Here is a tiny trained network, its code and every weight. The questions are about switching its units off for an input and a class, where a switched-off unit gives its printed mean instead of its output.

import numpy as np


def w(rows, s, z=0):
    codes = np.array(rows[::2]) - 128.0
    scale = np.full(codes.shape[1], s)
    scale[-1] = z or s
    return codes * scale


def f(y):
    return y / 2 * (1 + np.tanh(0.7978845608 * (y + 0.044715 * y**3)))


def log_softmax(a):
    a = a - a.max(-1, keepdims=True)
    return a - np.log(np.exp(a).sum(-1, keepdims=True))


def net(x, mask):
    res = np.array(x, float).reshape(1, 5) / 4 @ E
    y = f(res @ A[0][:, :-1].T + A[0][:, -1])
    res = res + np.where(mask, y, B[0][:, -1]) @ B[0][:, :-1]
    return log_softmax(res[-1] @ U[:, :-1].T + U[:, -1])


A, B = {}, {}
E = w([
[144,166,154,223,67,247,60,185,114],'x0',
[125,20,15,50,48,205,117,175,183],'x1',
[175,56,178,99,203,253,113,19,104],'x2',
[133,132,131,113,80,91,94,87,134],'x3',
[253,107,102,173,204,99,93,150,224],'x4',
],0.008)
A[0] = w([
[162,102,83,88,103,163,145,154,160,135],'neuron 1',
[41,108,176,55,83,126,172,90,26,164],'neuron 2',
[123,127,95,59,161,94,217,94,116,85],'neuron 3',
[113,164,175,167,192,104,102,107,61,41],'neuron 4',
[163,147,177,191,77,181,101,159,121,70],'neuron 5',
[171,56,167,138,124,178,141,44,82,32],'neuron 6',
[158,94,78,93,101,160,115,140,213,167],'neuron 7',
[146,29,125,98,170,64,197,80,104,2],'neuron 8',
[67,124,142,84,67,160,161,117,30,158],'neuron 9',
[128,253,151,137,133,127,154,62,42,177],'neuron 10',
[119,122,139,68,119,177,129,173,182,89],'neuron 11',
[154,105,134,248,48,175,74,142,128,144],'neuron 12',
[79,119,45,35,102,202,102,129,140,164],'neuron 13',
[141,77,169,111,183,203,145,78,110,73],'neuron 14',
[30,165,136,139,79,182,140,97,76,109],'neuron 15',
[104,184,109,162,67,62,162,250,154,29],'neuron 16',
[167,98,115,153,147,174,118,30,97,3],'neuron 17',
[254,116,120,167,169,99,104,119,246,150],'neuron 18',
[217,143,107,105,125,117,122,123,145,212],'neuron 19',
[149,122,187,178,61,210,73,184,113,58],'neuron 20',
[188,123,151,123,132,106,97,122,187,164],'neuron 21',
[135,135,151,161,79,136,26,125,103,115],'neuron 22',
[125,91,140,49,146,75,133,107,111,97],'neuron 23',
[124,171,221,165,180,124,125,70,76,165],'neuron 24',
[180,212,159,182,193,85,95,80,136,60],'neuron 25',
[142,111,169,100,152,204,117,65,146,39],'neuron 26',
[123,175,119,174,105,191,81,154,103,67],'neuron 27',
[112,159,109,72,145,71,226,128,192,114],'neuron 28',
[208,122,99,154,156,114,82,133,164,127],'neuron 29',
[102,31,77,126,96,160,101,122,167,142],'neuron 30',
[161,206,158,163,167,87,132,123,52,62],'neuron 31',
],0.0078,0.0011)
B[0] = w([
[170,154,124,61,131,106,104,140,59,197],'neuron 1',
[139,191,206,159,149,200,182,207,228,237],'neuron 2',
[92,57,168,105,180,149,64,62,181,196],'neuron 3',
[149,159,95,93,151,84,108,134,29,208],'neuron 4',
[90,55,134,95,218,97,31,76,162,204],'neuron 5',
[85,147,83,233,20,45,155,94,151,213],'neuron 6',
[181,153,90,67,157,152,171,148,89,218],'neuron 7',
[65,67,147,90,179,106,46,70,222,210],'neuron 8',
[177,210,186,154,155,195,171,255,179,220],'neuron 9',
[175,168,122,80,116,128,139,137,65,227],'neuron 10',
[150,130,85,84,149,80,101,144,103,172],'neuron 11',
[95,76,162,97,161,105,69,83,160,230],'neuron 12',
[217,182,63,70,171,103,157,177,30,244],'neuron 13',
[101,119,82,198,43,92,165,69,143,223],'neuron 14',
[121,169,228,157,132,201,156,156,191,214],'neuron 15',
[74,111,40,253,20,45,190,57,136,237],'neuron 16',
[84,92,105,195,27,76,180,91,126,196],'neuron 17',
[156,175,250,177,88,225,203,254,176,254],'neuron 18',
[156,144,184,109,131,135,168,131,140,168],'neuron 19',
[85,87,152,102,215,98,72,92,135,230],'neuron 20',
[132,154,187,123,141,149,164,167,170,173],'neuron 21',
[123,84,135,114,139,152,101,111,150,179],'neuron 22',
[82,94,178,127,146,138,74,102,132,181],'neuron 23',
[203,177,74,75,113,119,104,125,68,238],'neuron 24',
[159,195,102,57,159,101,124,163,64,232],'neuron 25',
[100,114,88,203,33,49,163,113,126,205],'neuron 26',
[54,37,137,125,217,136,49,74,148,196],'neuron 27',
[73,68,162,167,188,102,59,53,156,191],'neuron 28',
[129,173,158,156,120,208,156,205,195,194],'neuron 29',
[226,156,63,72,135,102,140,104,73,225],'neuron 30',
[183,168,89,64,110,86,110,107,87,218],'neuron 31',
],0.0062,0.0088)
U = w([
[155,170,228,154,120,193,174,208,164,248],'0',
[193,161,72,44,132,106,129,140,37,98],'1',
[98,118,65,250,26,73,153,89,132,128],'2',
[90,68,178,106,200,125,50,75,159,20],'3',
],0.014,0.0019)

Each question gives the input, the list of numbers given to net, and the class t.
The units are the neurons (one row each of A and B). Each row of codes is followed by its name. A weight is (code - 128) times the scale printed after its matrix; where a second scale follows, it is the last column's (A, B and U).
mask holds one flag per neuron, in row order. A switched-off neuron (its flag False) gives its mean, the last column of its row in B, instead of its output. The means were averaged over made-up inputs and are rounded, as every weight is.
A unit's drop is (log p(t) with every unit on - log p(t) with that unit switched off) / (log p(t) with every unit on - log p(t) with every unit switched off).
unit that matters most: the unit with the biggest drop
k most important neurons: the k neurons with the biggest drops, biggest first
drop of u: that unit's drop, to one decimal
input [-1,3,-5,-5,3], class 2: unit that matters most	neuron 16
input [-2,-8,-8,-6,-4], class 1: 3 most important neurons	(neuron 10; neuron 31; neuron 4)
input [7,7,-1,3,4], class 1: 4 most important neurons	(neuron 30; neuron 7; neuron 13; neuron 1)
input [4,-8,7,4,-6], class 1: 3 most important neurons	(neuron 24; neuron 10; neuron 4)
input [4,6,8,-5,2], class 2: 4 most important neurons	(neuron 6; neuron 14; neuron 26; neuron 17)
input [-6,7,-8,-4,6], class 2: 4 most important neurons	(neuron 16; neuron 28; neuron 25; neuron 24)
input [8,7,4,0,-6], class 3: 3 most important neurons	(neuron 20; neuron 27; neuron 12)
input [-2,5,6,7,-3], class 2: 2 most important neurons	(neuron 6; neuron 26)
input [7,0,6,7,3], class 3: 2 most important neurons	(neuron 20; neuron 5)
input [-2,-8,6,-8,-7], class 1: 2 most important neurons	(neuron 24; neuron 4)
input [-4,-8,8,3,3], class 1: 4 most important neurons	(neuron 25; neuron 24; neuron 4; neuron 16)
input [7,6,-2,-5,6], class 3: 4 most important neurons	(neuron 12; neuron 20; neuron 5; neuron 27)
input [0,-8,-7,1,-5], class 1: 2 most important neurons	(neuron 10; neuron 31)
input [-4,-1,1,-8,-5], class 0: most important neuron	(neuron 2)
input [-5,1,2,1,5], class 0: drop of neuron 29	0.1
input [-2,-5,-4,8,7], class 0: drop of neuron 18	0.6
input [-3,-8,7,5,1], class 1: drop of neuron 25	0.5
